Below are the code and all the weights of a small trained network. Each question names an input and a target symbol and asks about switching units off, where a switched-off unit gives its printed mean instead of its output.

import numpy as np


def w(rows, s, z=0):
    codes = np.array(rows[::2]) - 128.0
    scale = np.full(codes.shape[1], s)
    scale[-1] = z or s
    return codes * scale


def norm(h):
    return h / np.sqrt((h * h).mean(-1, keepdims=True) + 1e-5)


def f(y):
    return np.maximum(y, 0)


def softmax(a):
    e = np.exp(a - a.max(-1, keepdims=True))
    return e / e.sum(-1, keepdims=True)


def log_softmax(a):
    a = a - a.max(-1, keepdims=True)
    return a - np.log(np.exp(a).sum(-1, keepdims=True))


def net(x, mask):
    ids = ['αβγδεζηθμπτψω'.index(c) for c in x.split()]
    T = len(ids)
    res = E[ids] + P[:T]
    r = norm(res)
    for j in range(3):
        rows = slice(2 * j, 2 * j + 2)
        q, k, v = (r @ M[0][rows].T for M in (Q, K, V))
        z = softmax(np.where(np.tri(T) > 0, q @ k.T / 2**0.5, -1e9)) @ v
        o = O[0][rows]
        res = res + np.where(mask[j], z, o[:, -1]) @ o[:, :-1]
    y = f(norm(res) @ A[0][:, :-1].T + A[0][:, -1])
    res = res + np.where(mask[3:11], y, B[0][:, -1]) @ B[0][:, :-1]
    return log_softmax(norm(res)[-1] @ U[:, :-1].T + U[:, -1])


Q, K, V, O, A, B = {}, {}, {}, {}, {}, {}
E = w([
[105,108,103,147,73,155,88,116,56],'α',
[141,136,130,106,150,74,159,171,84],'β',
[125,164,103,138,152,125,139,116,173],'γ',
[161,87,156,129,76,100,128,68,133],'δ',
[129,141,108,130,158,115,120,112,191],'ε',
[99,162,94,107,128,188,141,194,178],'ζ',
[46,115,107,53,113,75,174,123,221],'η',
[85,83,97,169,151,134,180,158,134],'θ',
[139,181,121,133,158,132,137,117,149],'μ',
[130,141,255,170,159,49,135,135,151],'π',
[120,160,116,147,160,132,131,116,159],'τ',
[130,130,132,205,51,177,154,105,179],'ψ',
[167,90,39,143,151,90,87,128,170],'ω',
],0.021)
P = w([
[207,132,161,17,199,253,169,99,45],'0',
[200,183,129,108,101,174,132,104,131],'1',
[172,187,130,124,108,155,100,108,124],'2',
[176,189,140,122,89,148,102,128,111],'3',
[160,177,148,121,85,132,88,144,114],'4',
[157,182,147,120,71,123,88,157,114],'5',
[144,176,148,124,68,112,82,164,117],'6',
[143,182,152,127,55,112,82,170,119],'7',
[131,179,148,130,59,95,76,180,113],'8',
[115,177,154,135,59,85,67,183,114],'9',
[137,160,142,137,65,114,86,168,106],'10',
],0.0065)
Q[0] = w([
[88,35,128,98,25,105,150,110,44],'head 0',
[109,174,224,150,187,152,122,130,100],'head 0',
[180,71,162,121,1,82,105,72,99],'head 1',
[139,191,153,118,183,138,108,63,151],'head 1',
[131,177,87,159,146,196,133,67,137],'head 2',
[193,211,78,81,218,133,62,103,155],'head 2',
],0.0098)
K[0] = w([
[158,119,99,183,2,75,95,121,129],'head 0',
[111,152,169,114,176,195,163,96,112],'head 0',
[129,170,154,135,40,63,65,163,155],'head 1',
[168,134,123,17,143,178,99,96,116],'head 1',
[104,135,112,82,164,190,140,60,166],'head 2',
[189,73,119,104,180,171,161,103,119],'head 2',
],0.011)
V[0] = w([
[203,25,182,100,81,97,87,98,134],'head 0',
[200,154,135,184,135,32,43,218,244],'head 0',
[158,58,153,108,209,186,96,79,75],'head 1',
[170,92,106,31,134,130,254,46,171],'head 1',
[150,206,23,112,121,152,160,97,58],'head 2',
[171,19,75,132,215,181,153,65,131],'head 2',
],0.0061)
O[0] = w([
[107,108,136,154,255,170,92,125,122,146],'head 0',
[91,118,105,113,178,77,117,123,167,90],'head 0',
[130,133,224,67,150,176,182,194,156,106],'head 1',
[93,126,105,64,145,148,91,128,137,254],'head 1',
[171,39,89,115,130,86,55,151,116,125],'head 2',
[134,83,62,183,118,138,137,44,143,101],'head 2',
],0.0085,0.0034)
A[0] = w([
[119,129,175,212,117,99,11,147,35,203],'neuron 0',
[118,97,133,22,54,125,159,116,65,254],'neuron 1',
[147,90,48,148,119,96,53,135,195,159],'neuron 2',
[69,14,130,65,142,139,142,205,119,125],'neuron 3',
[101,138,97,21,87,92,152,2,131,115],'neuron 4',
[151,115,88,165,176,89,195,64,102,169],'neuron 5',
[88,108,143,170,104,191,112,145,27,139],'neuron 6',
[232,80,177,162,82,58,158,146,133,212],'neuron 7',
],0.0073,0.0029)
B[0] = w([
[139,50,169,32,97,133,143,54,150,251],'neuron 0',
[105,95,78,180,182,41,136,163,157,252],'neuron 1',
[162,175,134,110,134,157,200,124,35,240],'neuron 2',
[83,243,46,201,104,141,70,157,154,231],'neuron 3',
[70,59,221,194,113,94,58,157,92,251],'neuron 4',
[47,114,59,57,142,96,233,74,140,175],'neuron 5',
[113,83,216,67,63,55,104,145,125,214],'neuron 6',
[96,143,187,147,253,188,139,88,126,208],'neuron 7',
],0.0069,0.0047)
U = w([
[144,50,131,135,60,127,61,179,50,143],'α',
[186,107,126,88,171,102,128,226,81,142],'β',
[105,185,109,152,115,173,27,113,43,87],'γ',
[66,97,153,131,206,217,80,79,113,137],'δ',
[153,149,132,195,121,106,88,126,94,32],'ε',
[160,166,92,49,89,199,107,175,154,251],'ζ',
[66,97,141,121,91,116,93,133,226,63],'η',
[66,66,135,131,112,113,254,101,98,174],'θ',
[118,153,120,165,104,91,109,98,74,42],'μ',
[128,171,202,109,149,152,199,153,156,119],'π',
[165,53,146,207,143,122,112,174,173,46],'τ',
[137,130,122,216,76,193,92,88,168,236],'ψ',
[159,186,50,104,176,118,120,59,119,185],'ω',
],0.0099,0.0023)

Each question gives the input, a string of symbols that net reads in full, and the target symbol t.
The units are the heads (2 rows each of Q, K, V and O) and the neurons (one row each of A and B). Each row of codes is followed by its name. A weight is (code - 128) times the scale printed after its matrix; where a second scale follows, it is the last column's (O, A, B and U).
mask holds one flag per unit, heads first, then neurons. A switched-off unit (its flag False) gives its mean, the last column of its rows in O or B, instead of its output. The means were averaged over made-up inputs and are rounded, as every weight is.
A unit's drop is (log p(t) with every unit on - log p(t) with that unit switched off) / (log p(t) with every unit on - log p(t) with every unit switched off).
The circuit of an input: a set's keep is (log p(t) with only the set's units on - log p(t) with every unit switched off) / (log p(t) with every unit on - log p(t) with every unit switched off). Starting from all 11 units, units are removed one at a time, each time the one whose removal leaves the highest keep (on an exact tie, the one counted first), for as long as the keep stays at least 0.8.
units of the circuit, in order: the units of the circuit, biggest drop first
unit that matters most: the unit with the biggest drop
top k neurons: the k neurons with the biggest drops, biggest first
heads that matter: for each layer, one digit per head in row order, 1 if its drop is at least 0.15 and else 0, layers parted by /
input ε δ ω β γ η γ, target δ: unit that matters most => head 1
input θ ψ μ γ η τ δ α π γ, target ψ: heads that matter => 111
input δ η γ, target η: units of the circuit, in order => head 1; head 0; neuron 4; head 2
input ψ η η π μ ψ μ δ θ ε, target μ: top 2 neurons => neuron 2; neuron 4
input π η η α γ η ζ π ζ δ ε, target ω: heads that matter => 110
input μ θ δ β η η μ, target β: top 2 neurons => neuron 1; neuron 3
input ω η δ α η α μ, target θ: top 4 neurons => neuron 2; neuron 4; neuron 5; neuron 3
input θ η ε, target ψ: heads that matter => 111
input α π δ α δ ω γ, target π: heads that matter => 010
input ε θ ε, target δ: units of the circuit, in order => head 1; head 2; neuron 4; neuron 2
input α α δ θ θ ψ θ ε, target π: heads that matter => 010
input η μ θ δ β δ π θ β δ ε, target γ: units of the circuit, in order => neuron 2; head 1; neuron 4; head 0
input ψ δ δ θ δ η γ δ ε δ θ, target δ: heads that matter => 100
input π η θ μ η θ θ η π ε, target ω: unit that matters most => neuron 2
input ψ θ θ μ, target μ: units of the circuit, in order => head 0; neuron 4; head 2
input γ α θ θ θ π ψ δ δ μ μ, target α: heads that matter => 111
input ε θ ε δ ψ η δ θ μ τ, target δ: units of the circuit, in order => head 1; head 2
input δ θ π τ, target η: units of the circuit, in order => head 1; head 0; head 2; neuron 4
input ω ζ δ δ θ θ γ, target θ: units of the circuit, in order => head 2; neuron 2; neuron 3; neuron 5
input δ δ θ η η η η ω β α μ, target η: unit that matters most => head 1
input α ω η θ η ψ μ τ, target π: heads that matter => 110
input η η ω μ ω η μ, target γ: heads that matter => 010
input ε ε η θ η θ θ ζ θ θ μ, target δ: heads that matter => 011
input δ θ θ δ β η ζ τ, target η: heads that matter => 111
input α θ η τ α θ θ α τ θ, target α: units of the circuit, in order => head 2; neuron 6; head 0
input θ μ μ α η θ τ, target ψ: heads that matter => 111
